Here is a tiny trained network, its code and every weight. The questions are about switching its units off for an input and a target symbol, where a switched-off unit gives its printed mean instead of its output.

import numpy as np


def w(rows, s, z=0):
    codes = np.array(rows[::2]) - 128.0
    scale = np.full(codes.shape[1], s)
    scale[-1] = z or s
    return codes * scale


def f(y):
    return np.maximum(y, 0)


def softmax(a):
    e = np.exp(a - a.max(-1, keepdims=True))
    return e / e.sum(-1, keepdims=True)


def log_softmax(a):
    a = a - a.max(-1, keepdims=True)
    return a - np.log(np.exp(a).sum(-1, keepdims=True))


def net(x, mask):
    ids = ['αβγδεζηθλξστφψω'.index(c) for c in x.split()]
    T = len(ids)
    res = E[ids] + P[:T]
    u = 0
    for l in range(2):
        r = res
        for j in range(3):
            rows = slice(3 * j, 3 * j + 3)
            q, k, v = (r @ M[l][rows].T for M in (Q, K, V))
            z = softmax(np.where(np.tri(T) > 0, q @ k.T / 3**0.5, -1e9)) @ v
            o = O[l][rows]
            res = res + np.where(mask[u + j], z, o[:, -1]) @ o[:, :-1]
        u += 3
        y = f(res @ A[l][:, :-1].T + A[l][:, -1])
        res = res + np.where(mask[u : u + 16], y, B[l][:, -1]) @ B[l][:, :-1]
        u += 16
    return log_softmax(res[-1] @ U[:, :-1].T + U[:, -1])


Q, K, V, O, A, B = {}, {}, {}, {}, {}, {}
E = w([
[162,138,158],'α',
[120,68,237],'β',
[190,168,95],'γ',
[118,159,189],'δ',
[119,77,122],'ε',
[180,104,122],'ζ',
[164,164,136],'η',
[188,101,118],'θ',
[17,59,234],'λ',
[81,41,94],'ξ',
[144,66,92],'σ',
[110,199,167],'τ',
[176,97,116],'φ',
[126,190,129],'ψ',
[45,213,255],'ω',
],0.0073)
P = w([
[107,125,61],'0',
[146,155,151],'1',
[248,124,203],'2',
[101,111,97],'3',
[123,169,141],'4',
[254,124,201],'5',
[97,113,92],'6',
],0.0073)
Q[0] = w([
[113,207,158],'0.h1',
[187,2,236],'0.h1',
[169,39,189],'0.h1',
[161,84,93],'0.h2',
[108,196,174],'0.h2',
[123,96,123],'0.h2',
[30,87,130],'0.h3',
[173,62,48],'0.h3',
[126,83,189],'0.h3',
],0.0078)
K[0] = w([
[146,60,79],'0.h1',
[2,175,104],'0.h1',
[33,174,114],'0.h1',
[96,170,133],'0.h2',
[136,58,129],'0.h2',
[161,147,137],'0.h2',
[180,114,60],'0.h3',
[148,239,144],'0.h3',
[161,110,148],'0.h3',
],0.01)
V[0] = w([
[220,96,202],'0.h1',
[14,179,3],'0.h1',
[87,151,71],'0.h1',
[144,122,134],'0.h2',
[123,126,134],'0.h2',
[140,106,124],'0.h2',
[102,220,133],'0.h3',
[132,160,119],'0.h3',
[125,140,128],'0.h3',
],0.0029)
O[0] = w([
[201,39,176,216],'0.h1',
[3,248,18,4],'0.h1',
[68,182,70,78],'0.h1',
[137,114,115,159],'0.h2',
[122,143,141,126],'0.h2',
[159,135,116,140],'0.h2',
[86,162,230,104],'0.h3',
[142,150,151,129],'0.h3',
[131,125,126,125],'0.h3',
],0.0025,0.0002)
A[0] = w([
[78,87,94,59],'0.n1',
[47,180,85,140],'0.n2',
[204,112,195,38],'0.n3',
[168,139,103,124],'0.n4',
[124,123,110,137],'0.n5',
[146,167,162,3],'0.n6',
[197,180,152,54],'0.n7',
[134,86,45,136],'0.n8',
[46,128,151,23],'0.n9',
[133,7,100,105],'0.n10',
[128,172,190,68],'0.n11',
[114,98,117,90],'0.n12',
[171,111,129,52],'0.n13',
[138,88,79,96],'0.n14',
[119,121,107,78],'0.n15',
[48,31,95,56],'0.n16',
],0.011,0.0029)
B[0] = w([
[185,178,168,161],'0.n1',
[98,227,172,185],'0.n2',
[46,147,65,255],'0.n3',
[102,92,110,174],'0.n4',
[145,127,116,146],'0.n5',
[88,139,181,147],'0.n6',
[69,51,154,222],'0.n7',
[145,131,13,198],'0.n8',
[102,108,25,148],'0.n9',
[35,65,132,229],'0.n10',
[164,72,62,190],'0.n11',
[158,132,141,143],'0.n12',
[106,146,171,155],'0.n13',
[108,140,72,163],'0.n14',
[131,152,142,131],'0.n15',
[249,155,225,209],'0.n16',
],0.02,0.0025)
Q[1] = w([
[156,71,172],'1.h1',
[56,68,253],'1.h1',
[186,123,209],'1.h1',
[172,142,227],'1.h2',
[112,112,60],'1.h2',
[204,95,165],'1.h2',
[70,28,197],'1.h3',
[216,49,228],'1.h3',
[78,104,130],'1.h3',
],0.012)
K[1] = w([
[176,76,134],'1.h1',
[96,23,155],'1.h1',
[190,89,202],'1.h1',
[141,79,205],'1.h2',
[121,158,75],'1.h2',
[180,53,154],'1.h2',
[203,250,183],'1.h3',
[216,92,213],'1.h3',
[130,197,124],'1.h3',
],0.013)
V[1] = w([
[117,55,108],'1.h1',
[117,98,238],'1.h1',
[107,32,60],'1.h1',
[83,25,19],'1.h2',
[145,173,111],'1.h2',
[163,194,24],'1.h2',
[123,124,59],'1.h3',
[3,107,107],'1.h3',
[76,115,76],'1.h3',
],0.0074)
O[1] = w([
[123,185,175,184],'1.h1',
[139,242,42,85],'1.h1',
[126,179,219,237],'1.h1',
[155,43,2,168],'1.h2',
[139,186,123,170],'1.h2',
[163,218,49,255],'1.h2',
[75,167,146,163],'1.h3',
[101,230,72,180],'1.h3',
[79,199,112,169],'1.h3',
],0.0075,0.0038)
A[1] = w([
[202,202,107,70],'1.n1',
[178,254,210,156],'1.n2',
[47,120,100,80],'1.n3',
[163,180,204,214],'1.n4',
[164,191,167,56],'1.n5',
[124,71,168,3],'1.n6',
[150,163,251,34],'1.n7',
[68,165,244,107],'1.n8',
[252,150,84,151],'1.n9',
[156,239,102,48],'1.n10',
[100,59,121,57],'1.n11',
[53,118,150,122],'1.n12',
[128,63,187,23],'1.n13',
[79,105,50,98],'1.n14',
[76,57,189,131],'1.n15',
[243,99,162,126],'1.n16',
],0.0086,0.005)
B[1] = w([
[154,55,166,161],'1.n1',
[105,99,4,253],'1.n2',
[155,212,129,216],'1.n3',
[33,159,96,235],'1.n4',
[191,145,165,153],'1.n5',
[144,119,30,143],'1.n6',
[227,84,199,177],'1.n7',
[88,22,101,242],'1.n8',
[109,67,212,184],'1.n9',
[157,203,223,215],'1.n10',
[197,115,99,150],'1.n11',
[190,156,154,207],'1.n12',
[176,75,47,157],'1.n13',
[215,108,116,230],'1.n14',
[106,132,225,202],'1.n15',
[44,217,138,187],'1.n16',
],0.021,0.0051)
U = w([
[193,139,83,94],'α',
[98,45,88,72],'β',
[157,166,191,160],'γ',
[191,121,81,137],'δ',
[149,49,215,90],'ε',
[197,66,140,100],'ζ',
[214,149,233,97],'η',
[158,255,170,40],'θ',
[123,144,196,171],'λ',
[126,229,122,155],'ξ',
[42,183,250,145],'σ',
[67,204,63,134],'τ',
[134,139,139,253],'φ',
[83,128,47,157],'ψ',
[187,130,74,106],'ω',
],0.0048,0.0052)

Each question gives the input, a string of symbols that net reads in full, and the target symbol t.
The units are the heads (3 rows each of Q, K, V and O) and the neurons (one row each of A and B). Each row of codes is followed by its name. A weight is (code - 128) times the scale printed after its matrix; where a second scale follows, it is the last column's (O, A, B and U).
mask holds one flag per unit, layer by layer, with each layer's heads first. A switched-off unit (its flag False) gives its mean, the last column of its rows in O or B, instead of its output. The means were averaged over made-up inputs and are rounded, as every weight is.
A unit's drop is (log p(t) with every unit on - log p(t) with that unit switched off) / (log p(t) with every unit on - log p(t) with every unit switched off).
The circuit of an input: a set's keep is (log p(t) with only the set's units on - log p(t) with every unit switched off) / (log p(t) with every unit on - log p(t) with every unit switched off). Starting from the 12 units with the biggest drops (on a tie, the unit counted first), units are removed one at a time, each time the one whose removal leaves the highest keep (on an exact tie, the one counted first), for as long as the keep stays at least 0.8.
circuit, biggest first: the units of the circuit, biggest drop first
unit that matters most: the unit with the biggest drop
k most important neurons: the k neurons with the biggest drops, biggest first
k most important neurons of layer l: the k neurons of layer l with the biggest drops, biggest first
heads that matter: for each layer, one digit per head in row order, 1 if its drop is at least 0.15 and else 0, layers parted by /
input τ ξ ψ α ξ γ ξ, target σ: 3 most important neurons of layer 1 -> [1.n16 1.n9 1.n14]
input δ δ β ξ θ α, target σ: heads that matter -> 100 / 110
input β η θ η ψ θ, target η: heads that matter -> 100 / 010
input λ ε ξ θ φ ξ, target ζ: heads that matter -> 000 / 011
input ξ γ δ, target ε: 2 most important neurons -> [0.n16 0.n7]
input δ τ ψ ω, target θ: heads that matter -> 000 / 101
input τ ξ α δ τ, target ψ: heads that matter -> 100 / 010
input ψ ξ η ε φ δ, target ψ: unit that matters most -> 0.n7
input δ ξ ψ λ ζ η, target σ: circuit, biggest first -> [0.n7 1.h2 1.n15 0.n8]
input τ ψ ψ, target β: 4 most important neurons -> [0.n7 0.n2 1.n8 1.n2]
input γ τ α γ σ η, target θ: 3 most important neurons -> [0.n3 0.n16 0.n8]
input ω ω ζ φ η ξ, target τ: 4 most important neurons -> [0.n9 0.n2 0.n10 0.n16]
input σ θ α τ, target τ: 3 most important neurons -> [0.n8 1.n2 0.n3]
input ξ τ ξ, target ε: heads that matter -> 100 / 111
input γ γ ψ ζ ω τ, target θ: unit that matters most -> 1.h2
input δ θ β, target σ: 3 most important neurons -> [0.n7 0.n2 0.n16]
input ψ δ θ, target ψ: 3 most important neurons -> [0.n2 0.n7 1.n2]
input β γ ξ, target η: 3 most important neurons of layer 1 -> [1.n15 1.n2 1.n12]
input λ α ψ η ξ η, target ζ: heads that matter -> 100 / 011
input ξ β λ δ φ ξ ω, target θ: circuit, biggest first -> [1.n10 1.h3 0.n10 0.n2]
input φ α β λ ω ζ τ, target τ: circuit, biggest first -> [1.n2 1.h3 0.n2]
input ζ ξ τ φ ψ, target τ: heads that matter -> 000 / 101
input γ η ψ η τ φ, target θ: heads that matter -> 100 / 111
input γ α λ, target θ: 2 most important neurons -> [0.n3 0.n8]
input ξ ξ ε θ ω σ, target ε: unit that matters most -> 0.n16
input τ ε γ, target β: 4 most important neurons -> [0.n7 1.n8 0.n2 1.n2]
input λ σ τ γ, target η: 3 most important neurons of layer 0 -> [0.n7 0.n3 0.n10]
input β φ ξ ζ φ δ, target η: 2 most important neurons -> [0.n7 0.n3]
input β ζ λ α δ λ, target η: unit that matters most -> 1.h2
